Look-ups in named tables: a row name and a column name give one cell, copied from the table.

Table Zaletov
        Sekove  Zibup   Pesa  Punadoz  Bemepe  Risog  Tomep  Sanuro
Tulone   30.15  73.96   7.62    74.74   43.43  38.63  55.46   42.69
Gisu     64.59  99.06  96.25    70.61   66.33  56.96  49.46   57.86
Vutem    63.34  32.20  55.83    42.65   59.20  64.06  54.01   57.76
Kamur    60.72  24.37  62.57    39.86   47.08  68.09  55.27   44.35
Fazima   72.08  39.50  54.47    48.67   59.80  58.38  55.37   72.30

What is the Punadoz of Kamur in Zaletov? 39.86
What is the Zibup of Fazima in Zaletov? 39.50
What is the Tomep of Tulone in Zaletov? 55.46
What is the Risog of Gisu in Zaletov? 56.96
What is the Pesa of Tulone in Zaletov? 7.62
What is the Sanuro of Vutem in Zaletov? 57.76
What is the Pesa of Fazima in Zaletov? 54.47
What is the Sanuro of Tulone in Zaletov? 42.69
What is the Bemepe of Tulone in Zaletov? 43.43
What is the Pesa of Kamur in Zaletov? 62.57
What is the Tomep of Kamur in Zaletov? 55.27
What is the Risog of Vutem in Zaletov? 64.06
What is the Tomep of Fazima in Zaletov? 55.37
What is the Sekove of Kamur in Zaletov? 60.72
What is the Bemepe of Fazima in Zaletov? 59.80
What is the Bemepe of Vutem in Zaletov? 59.20

Table Tud
	Ponut	Sus	Sabofe	Baropa	Rup	Dez	Vas	Levonus	Kog
Gepama	-980	-2471	-1847	-912	-1290	-2294	-1705	-1975	-1563
Rogig	-7005	-526	797	-495	-426	-268	-936	-2182	-2368
Fod	2854	891	-861	-3036	526	-1629	-732	2985	1439
Zedotob	702	-1	-1981	-2263	560	-1064	-2744	-351	273
Zomi	-406	-2728	-2663	-1165	-1132	-175	-513	-2195	-110
Getegul	1645	523	-1198	-709	-1717	-1408	1777	1658	155
Supi	-1907	-1244	-544	-813	-1371	-457	-1657	-2091	-1799
Per	5510	9	-4285	-1207	-553	-1290	27	600	2099
Kipezas	1511	1354	-2037	-1518	320	-965	-3129	-581	162
Mudo	-2124	-4484	-2356	-803	-1921	-1953	-1016	-3687	-2210
Sonimi	-2790	-1184	-171	571	-2702	-1200	-566	-2066	-2954

What is the Baropa of Gepama in Tud? -912
What is the Ponut of Zedotob in Tud? 702
What is the Rup of Mudo in Tud? -1921
What is the Sus of Per in Tud? 9
What is the Sus of Fod in Tud? 891
What is the Kog of Gepama in Tud? -1563
What is the Vas of Sonimi in Tud? -566
What is the Kog of Rogig in Tud? -2368
What is the Rup of Gepama in Tud? -1290
What is the Vas of Per in Tud? 27
What is the Ponut of Zomi in Tud? -406
What is the Levonus of Sonimi in Tud? -2066
What is the Dez of Zomi in Tud? -175
What is the Vas of Fod in Tud? -732
What is the Dez of Zedotob in Tud? -1064
What is the Vas of Gepama in Tud? -1705
What is the Ponut of Getegul in Tud? 1645
What is the Kog of Mudo in Tud? -2210
What is the Rup of Kipezas in Tud? 320

Povomiz:
cols = Tik, Ket, Farug, Sez, Zutaz, Supepes, Ler, Mogo, Kir, Fipem
Tis: [31, 46, 44, 59, 67, 46, 16, 76, 67, 76]
Pir: [42, 63, 73, 59, 14, 57, 17, 28, 64, 60]
Kemogev: [44, 30, 36, 39, 8, 41, 46, 15, 53, 35]
Lamaka: [56, 33, 48, 56, 47, 55, 85, 45, 14, 5]
Tel: [61, 79, 83, 47, 33, 59, 53, 26, 26, 34]
Vif: [32, 32, 61, 90, 29, 66, 27, 59, 64, 47]
Gezesil: [56, 44, 44, 34, 36, 44, 69, 27, 26, 22]
Fel: [47, 35, 29, 40, 72, 40, 63, 64, 31, 36]
Zefeki: [48, 39, 25, 28, 74, 33, 60, 59, 33, 42]
Lin: [34, 17, 11, 39, 58, 31, 42, 61, 57, 53]

What is the Supepes of Lin in Povomiz?
31
What is the Ler of Lamaka in Povomiz?
85
What is the Supepes of Gezesil in Povomiz?
44
What is the Kir of Gezesil in Povomiz?
26
What is the Ket of Pir in Povomiz?
63
What is the Supepes of Kemogev in Povomiz?
41
What is the Farug of Fel in Povomiz?
29
What is the Mogo of Pir in Povomiz?
28
What is the Fipem of Fel in Povomiz?
36
What is the Supepes of Zefeki in Povomiz?
33
What is the Zutaz of Pir in Povomiz?
14
What is the Ler of Kemogev in Povomiz?
46
What is the Kir of Lin in Povomiz?
57
What is the Farug of Gezesil in Povomiz?
44
Row with the largest Kir: Tis

Table Rom
,Dosu,Gavun
Mitulo,214,94
Gube,217,23
Kuve,137,205
Som,26,185
Reveda,212,130
Fim,169,138

What is the Dosu of Kuve in Rom? 137
What is the Gavun of Mitulo in Rom? 94
What is the Gavun of Gube in Rom? 23
What is the Dosu of Mitulo in Rom? 214
What is the Gavun of Reveda in Rom? 130
What is the Dosu of Som in Rom? 26
What is the Dosu of Reveda in Rom? 212
What is the Dosu of Gube in Rom? 217
What is the Gavun of Fim in Rom? 138
What is the Gavun of Kuve in Rom? 205
What is the Gavun of Som in Rom? 185
What is the Dosu of Fim in Rom? 169
Which row has the largest Dosu? Gube

Zarib =
|  | Basop | Gop | Boboso | Repuve | Geke | Delefip | Mog | Guk |
|---|---|---|---|---|---|---|---|---|
| Rav | 138 | -578 | 1854 | 855 | 1838 | 185 | 1430 | 2883 |
| Rubake | -3517 | 2600 | 1183 | 1120 | 3062 | 697 | -39 | 2834 |
| Gikugit | 1235 | 1954 | -25 | -120 | 1225 | -1316 | -187 | 141 |
| Febiku | 533 | 1589 | 928 | 502 | 427 | 2169 | 1002 | 317 |
| Dela | 3830 | 1947 | 1574 | 1345 | 8272 | -119 | 7590 | -2032 |
| Tetizak | 1887 | 124 | 1580 | 675 | 1890 | 287 | 2339 | -91 |
| Nem | 1216 | 1080 | 913 | 1451 | 203 | 1234 | -188 | 2309 |
| Tudugek | 405 | 4659 | 3479 | 2987 | -1054 | 14 | -1774 | 1355 |
| Puza | 3504 | 2430 | 1981 | -1660 | -297 | -2323 | -3078 | 2591 |
| Bom | -688 | 1563 | 2517 | 554 | 2401 | 1177 | 914 | 3252 |
| Fut | 1004 | -206 | 2361 | 589 | -483 | 200 | 1737 | 1282 |
| Zanudo | -1318 | 2126 | 1270 | 667 | -2857 | 553 | -5017 | 3448 |
| Rufakol | -2804 | 2682 | 1394 | -662 | -2168 | 1394 | -2196 | 2912 |

Mog of Rubake: -39
Boboso of Gikugit: -25
Basop of Zanudo: -1318
Basop of Dela: 3830
Boboso of Tetizak: 1580
Guk of Rufakol: 2912
Gop of Gikugit: 1954
Gop of Rubake: 2600
Basop of Nem: 1216
Geke of Zanudo: -2857
Repuve of Bom: 554
Basop of Rav: 138
Guk of Puza: 2591
Geke of Tetizak: 1890
Delefip of Nem: 1234
Gop of Dela: 1947
Delefip of Bom: 1177
Mog of Gikugit: -187
Boboso of Nem: 913
Basop of Rufakol: -2804

